[[3 4 3 3 3 3 3 3]
 [3 3 3 3 3 3 3 3]
 [3 3 3 3 3 3 3 3]
 [4 4 2 1 5 3 6 3]
 [3 3 3 3 3 3 3 3]
 [3 3 3 3 3 3 3 3]
 [0 2 6 9 5 3 3 4]
 [3 3 3 3 3 4 3 3]
 [3 3 3 3 3 3 3 3]] -> 3

[[35 78 83 53 50 53 65 75 78 30 39 37 27]
 [45 36 57 37 21 44 30 70 48 52 48 43 27]
 [71 48 31 44 11 54 51 40 56 50 41 41 27]
 [42 31 41 44 38 29 51 59 30 38 52 47 27]
 [48 40 57 42 50 48 52 45 50 65 46 48 27]
 [49 51 28 27 58 36 41 52 51 39 47 52 27]
 [53 50 41 42 57 39 48 57 50 58 48 47 27]] -> 45

[[69 25 39 34 32 63 72 62 41 32]
 [58 41 39 23 41 49 54 70 26 48]
 [44 47 53 79 34 59 59 23 51 39]
 [49 51 48 49 50 48 49 49 50 50]
 [55 44 54 50 51 51 53 50 48 49]
 [45 67 64 68 42 34 50 52 65 52]
 [50 47 55 47 55 46 50 48 60 45]
 [50 49 50 49 48 51 51 48 49 49]
 [46 54 46 50 48 49 47 50 50 50]] -> 58

[[164 165 172 110 129 166 103 153 208 157 121 166 138 114]
 [174 162 217  98 161 159 175 214 121 148  99 165 105 134]
 [170 168 154 236 201 165 201 153 102 135  69 171 245 142]
 [148 165 147 179 127 164 152 158 205 170 148 169 133 102]
 [169 161 138 223 173 155 136 160 174 154 183 164 183 178]
 [139 167 172 208 108 168  96 137 158 169 202 168  89 197]
 [144 166 161 112 126 168 148 116 244 187 241 168 152 205]
 [198 164 174  49 244 174 198 215  67 149 103 168 212 108]] -> 174

[[55 35 31 54 60 56]
 [60 45 16 47 53 75]
 [56 55 24 53 54 46]
 [75 45 21 53 42 75]
 [44 49 48 54 63 40]] -> 60

[[155 188 164  69  91 193]
 [106 148 197 114 105 118]
 [145 166 153  43 127 140]
 [128 108 163 147 172 105]
 [143 174 145  39 116 146]
 [103 156 189 120  86 129]] -> 106
---
array([ 11, -48, -32,   1,  40]) → -32

array([[5, 2, 8, 4],
       [6, 2, 1, 5],
       [5, 7, 3, 4]]) → 3

array([ 25,  15,  16, -17,   1, -24, -27]) → 16

array([695, 402, 163, 767, 559]) → 163

array([[  -1, -476, -415, -492, -241, -251, -236],
       [ 754, -753, -425, -660,  -87, -543,  409],
       [-319, -339, -606, -736, -694, -315, -450]]) → -606

array([138, 225,  35, 140]) → 35

array([[  7,  25,   1, -38, -27, -34],
       [-45, -30, -15, -38,  17,  18]]) → -15

array([57, 22, 48, 86, 49, 65, 43]) → 48

array([[209, 131,  59,  46,  29, 170],
       [119,  85,  95, 111, 142,  93],
       [ 65, 167,  90,  99, 174,  40]]) → 90
---
[-41 -25 -85 -13] gives -25
[ -97  -94  -61   43 -102   99   -9] gives -102
[  79 -100  -26  -17] gives -100
[  6   4  -3  11 -85 -82] gives 11
[-13 -58  20 -31 -16  77] gives -31
[-79  -2  -8  18 -12 -32] gives 18
[-24 -29  99  -9   0  -6] gives -9
[  1 -20  -2 -56 -80  75] gives -56
---
[[-19.30 -20.92  15.31  -5.05]
 [  6.43 -17.37  12.26  10.76]] ans = -19.30, 10.76

[ -45.3   94.3 -147.6   70.4] ans = -45.3, 70.4

[[-1.82  1.40  1.52  1.56 -0.79 -0.61]
 [-0.31 -0.32  0.96  0.51  0.76  0.87]
 [ 0.18 -0.50  0.82  0.95  1.16 -1.09]] ans = -1.82, -1.09

[[ -9.94  -4.80  -4.79  -9.05  -5.44]
 [-10.69  -4.28  -2.80  -5.32  -7.52]
 [ 15.99 -10.91  15.78  11.53 -22.03]] ans = -9.94, -22.03

[[ 0.13  0.04 -0.02  0.01  0.14 -0.05  0.00]
 [ 0.04  0.00  0.03  0.02  0.05  0.02  0.02]
 [-0.02  0.09 -0.19  0.16 -0.18  0.10 -0.23]] ans = 0.13, -0.23

[ 0.97  1.34  0.20 -1.56] ans = 0.97, -1.56

[ 10.14 -14.79 -12.77   9.27 -18.87 -12.12] ans = 10.14, -12.12

[[ 0.037  0.013  0.218  0.075 -0.014 -0.149 -0.096]
 [ 0.003  0.076  0.088  0.039 -0.014 -0.071 -0.065]
 [ 0.079 -0.029 -0.048 -0.005  0.026  0.137  0.122]] ans = 0.037, 0.122

[[ 1.38  0.56  0.74  0.22  0.19  0.86]
 [ 1.20  0.45  0.95 -0.93  0.25 -1.32]] ans = 1.38, -1.32

[ 0.156  0.152 -0.137  0.108 -0.144 -0.090  0.051] ans = 0.156, 0.051
---
[0.103, -0.130, -0.195, 0.127, 0.100, -0.074]	-0.074
[-1.6, -1.0, -0.8, 1.4, -0.4, 0.0]	0.0
[2.15, 1.76, -18.92, 9.86, -13.75]	-13.75
[37.3, 98.7, -86.8, 66.7, -108.7, 153.8]	153.8
[-17.9, 131.0, -193.5, -21.1, 111.6, 163.1]	163.1
[-1.7, -1.3, 1.4, -0.2, 1.2, -0.4]	-0.4
[0.324, 1.036, 0.959, -1.612]	-1.612
[-0.04, -0.02, 0.20, 0.14, 0.01, 0.10, -0.13]	-0.13
[113.245, -97.171, -38.355, -174.545, -104.558]	-104.558
[-4.8, 19.7, -11.1, -5.0, -9.9, -5.6, -7.4]	-7.4
---
array([[  4, -15,  30,  -5, -22,   1,  27],
       [-21,  66, -75,  62,   4,  10, -79],
       [-14,  37,  -6,  16,  45,  28, -45]]) gives 4, -45

array([-37,   3, -66,  -6,  87, -47]) gives -37, -47

array([-57, -26,   0, -21,  13, -86]) gives -57, -86

array([-80,   7, -45,   8,   1]) gives -80, 1

array([-102,   47,  -10,  -11,  -85,  -43]) gives -102, -43

array([-70, -88, -65, -23, -35, -45, -51]) gives -70, -51

array([[ 64, -88,   1, -19, -62],
       [ 11,   1,  -2, -37, -24]]) gives 64, -24

array([ 24,  48, -84, -17,  57,  -8, -97]) gives 24, -97

array([ 26, -11,  92, -48, -22,  88]) gives 26, 88
